Here is a tiny trained network, its code and every weight. The questions are about switching its units off for an input and a target symbol, where a switched-off unit gives its printed mean instead of its output.

import numpy as np


def w(rows, s, z=0):
    codes = np.array(rows[::2]) - 128.0
    scale = np.full(codes.shape[1], s)
    scale[-1] = z or s
    return codes * scale


def norm(h):
    return h / np.sqrt((h * h).mean(-1, keepdims=True) + 1e-5)


def f(y):
    return y / 2 * (1 + np.tanh(0.7978845608 * (y + 0.044715 * y**3)))


def softmax(a):
    e = np.exp(a - a.max(-1, keepdims=True))
    return e / e.sum(-1, keepdims=True)


def log_softmax(a):
    a = a - a.max(-1, keepdims=True)
    return a - np.log(np.exp(a).sum(-1, keepdims=True))


def net(x, mask):
    ids = ['ΔΘΛΠΣαεμξψ'.index(c) for c in x.split()]
    T = len(ids)
    res = E[ids] + P[:T]
    r = norm(res)
    for j in range(3):
        rows = slice(3 * j, 3 * j + 3)
        q, k, v = (r @ M[0][rows].T for M in (Q, K, V))
        z = softmax(np.where(np.tri(T) > 0, q @ k.T / 3**0.5, -1e9)) @ v
        o = O[0][rows]
        res = res + np.where(mask[j], z, o[:, -1]) @ o[:, :-1]
    y = f(norm(res) @ A[0][:, :-1].T + A[0][:, -1])
    res = res + np.where(mask[3:19], y, B[0][:, -1]) @ B[0][:, :-1]
    return log_softmax(norm(res)[-1] @ U[:, :-1].T + U[:, -1])


Q, K, V, O, A, B = {}, {}, {}, {}, {}, {}
E = w([
[91,131,121],'Δ',
[101,133,102],'Θ',
[131,113,84],'Λ',
[169,95,150],'Π',
[99,216,28],'Σ',
[94,131,94],'α',
[169,144,99],'ε',
[251,111,21],'μ',
[133,166,172],'ξ',
[93,137,103],'ψ',
],0.022)
P = w([
[80,104,254],'0',
[102,72,76],'1',
[59,93,93],'2',
[59,100,97],'3',
[75,98,106],'4',
[94,94,85],'5',
],0.0076)
Q[0] = w([
[89,102,97],'head 0',
[156,184,193],'head 0',
[69,100,157],'head 0',
[190,170,251],'head 1',
[127,112,192],'head 1',
[42,72,122],'head 1',
[135,198,117],'head 2',
[131,153,99],'head 2',
[215,130,137],'head 2',
],0.013)
K[0] = w([
[89,5,113],'head 0',
[200,192,216],'head 0',
[244,34,116],'head 0',
[116,120,102],'head 1',
[67,169,46],'head 1',
[154,201,120],'head 1',
[143,71,12],'head 2',
[124,175,104],'head 2',
[104,62,134],'head 2',
],0.011)
V[0] = w([
[183,84,206],'head 0',
[159,106,49],'head 0',
[88,22,235],'head 0',
[116,165,137],'head 1',
[183,134,97],'head 1',
[245,131,135],'head 1',
[132,80,22],'head 2',
[130,22,129],'head 2',
[127,80,87],'head 2',
],0.012)
O[0] = w([
[124,100,138,34],'head 0',
[152,106,183,205],'head 0',
[66,98,148,84],'head 0',
[141,145,113,107],'head 1',
[142,203,158,152],'head 1',
[172,142,188,150],'head 1',
[87,99,127,255],'head 2',
[77,176,254,163],'head 2',
[134,81,165,187],'head 2',
],0.0086,0.0068)
A[0] = w([
[191,171,89,116],'neuron 0',
[184,81,44,27],'neuron 1',
[222,143,111,109],'neuron 2',
[122,20,117,84],'neuron 3',
[83,235,90,33],'neuron 4',
[236,38,70,168],'neuron 5',
[4,193,103,255],'neuron 6',
[145,111,76,116],'neuron 7',
[169,126,116,53],'neuron 8',
[166,102,155,204],'neuron 9',
[204,218,119,56],'neuron 10',
[160,171,30,103],'neuron 11',
[143,166,182,248],'neuron 12',
[68,151,15,196],'neuron 13',
[255,211,147,3],'neuron 14',
[145,15,94,167],'neuron 15',
],0.0096,0.0032)
B[0] = w([
[94,215,188,173],'neuron 0',
[160,90,123,187],'neuron 1',
[111,143,182,187],'neuron 2',
[23,109,68,155],'neuron 3',
[93,72,5,138],'neuron 4',
[58,47,213,254],'neuron 5',
[229,2,124,206],'neuron 6',
[99,122,187,159],'neuron 7',
[25,226,135,132],'neuron 8',
[142,41,239,159],'neuron 9',
[22,204,205,161],'neuron 10',
[202,210,157,194],'neuron 11',
[226,110,87,157],'neuron 12',
[198,146,81,220],'neuron 13',
[81,192,113,182],'neuron 14',
[55,21,172,194],'neuron 15',
],0.0053,0.0076)
U = w([
[101,113,117,22],'Δ',
[115,111,105,54],'Θ',
[30,69,157,221],'Λ',
[120,110,166,3],'Π',
[156,194,45,218],'Σ',
[114,113,105,38],'α',
[139,194,170,125],'ε',
[245,136,195,170],'μ',
[159,108,98,116],'ξ',
[116,103,86,88],'ψ',
],0.011,0.0028)

Each question gives the input, a string of symbols that net reads in full, and the target symbol t.
The units are the heads (3 rows each of Q, K, V and O) and the neurons (one row each of A and B). Each row of codes is followed by its name. A weight is (code - 128) times the scale printed after its matrix; where a second scale follows, it is the last column's (O, A, B and U).
mask holds one flag per unit, heads first, then neurons. A switched-off unit (its flag False) gives its mean, the last column of its rows in O or B, instead of its output. The means were averaged over made-up inputs and are rounded, as every weight is.
A unit's drop is (log p(t) with every unit on - log p(t) with that unit switched off) / (log p(t) with every unit on - log p(t) with every unit switched off).
The circuit of an input: a set's keep is (log p(t) with only the set's units on - log p(t) with every unit switched off) / (log p(t) with every unit on - log p(t) with every unit switched off). Starting from the 12 units with the biggest drops (on a tie, the unit counted first), units are removed one at a time, each time the one whose removal leaves the highest keep (on an exact tie, the one counted first), for as long as the keep stays at least 0.8.
circuit, biggest first: the units of the circuit, biggest drop first
most important unit: the unit with the biggest drop
k most important neurons: the k neurons with the biggest drops, biggest first
heads that matter: for each layer, one digit per head in row order, 1 if its drop is at least 0.15 and else 0, layers parted by /
drop of u: that unit's drop, to one decimal
input ε μ α, target ε: heads that matter => 111
input μ μ μ ε μ α, target μ: circuit, biggest first => [head 1; head 0]
input ε μ μ α ψ, target ε: heads that matter => 111
input μ μ ξ, target μ: most important unit => neuron 12
input μ Λ Π ε Λ, target μ: heads that matter => 110
input Λ μ α μ, target Λ: circuit, biggest first => [head 2; neuron 5; neuron 15; head 1]
input μ μ Π Λ, target μ: heads that matter => 010
input μ μ Θ, target μ: heads that matter => 010
input Λ μ Σ μ ε, target ε: heads that matter => 100
input Σ Θ Λ ε, target ε: 2 most important neurons => [neuron 6; neuron 11]
input Λ μ Λ ε, target Λ: 2 most important neurons => [neuron 13; neuron 3]
input μ Λ μ Δ, target μ: drop of head 0 => 0.2
input μ μ Θ ψ, target μ: drop of head 1 => 0.4
input Λ μ μ, target Λ: drop of head 2 => 0.1
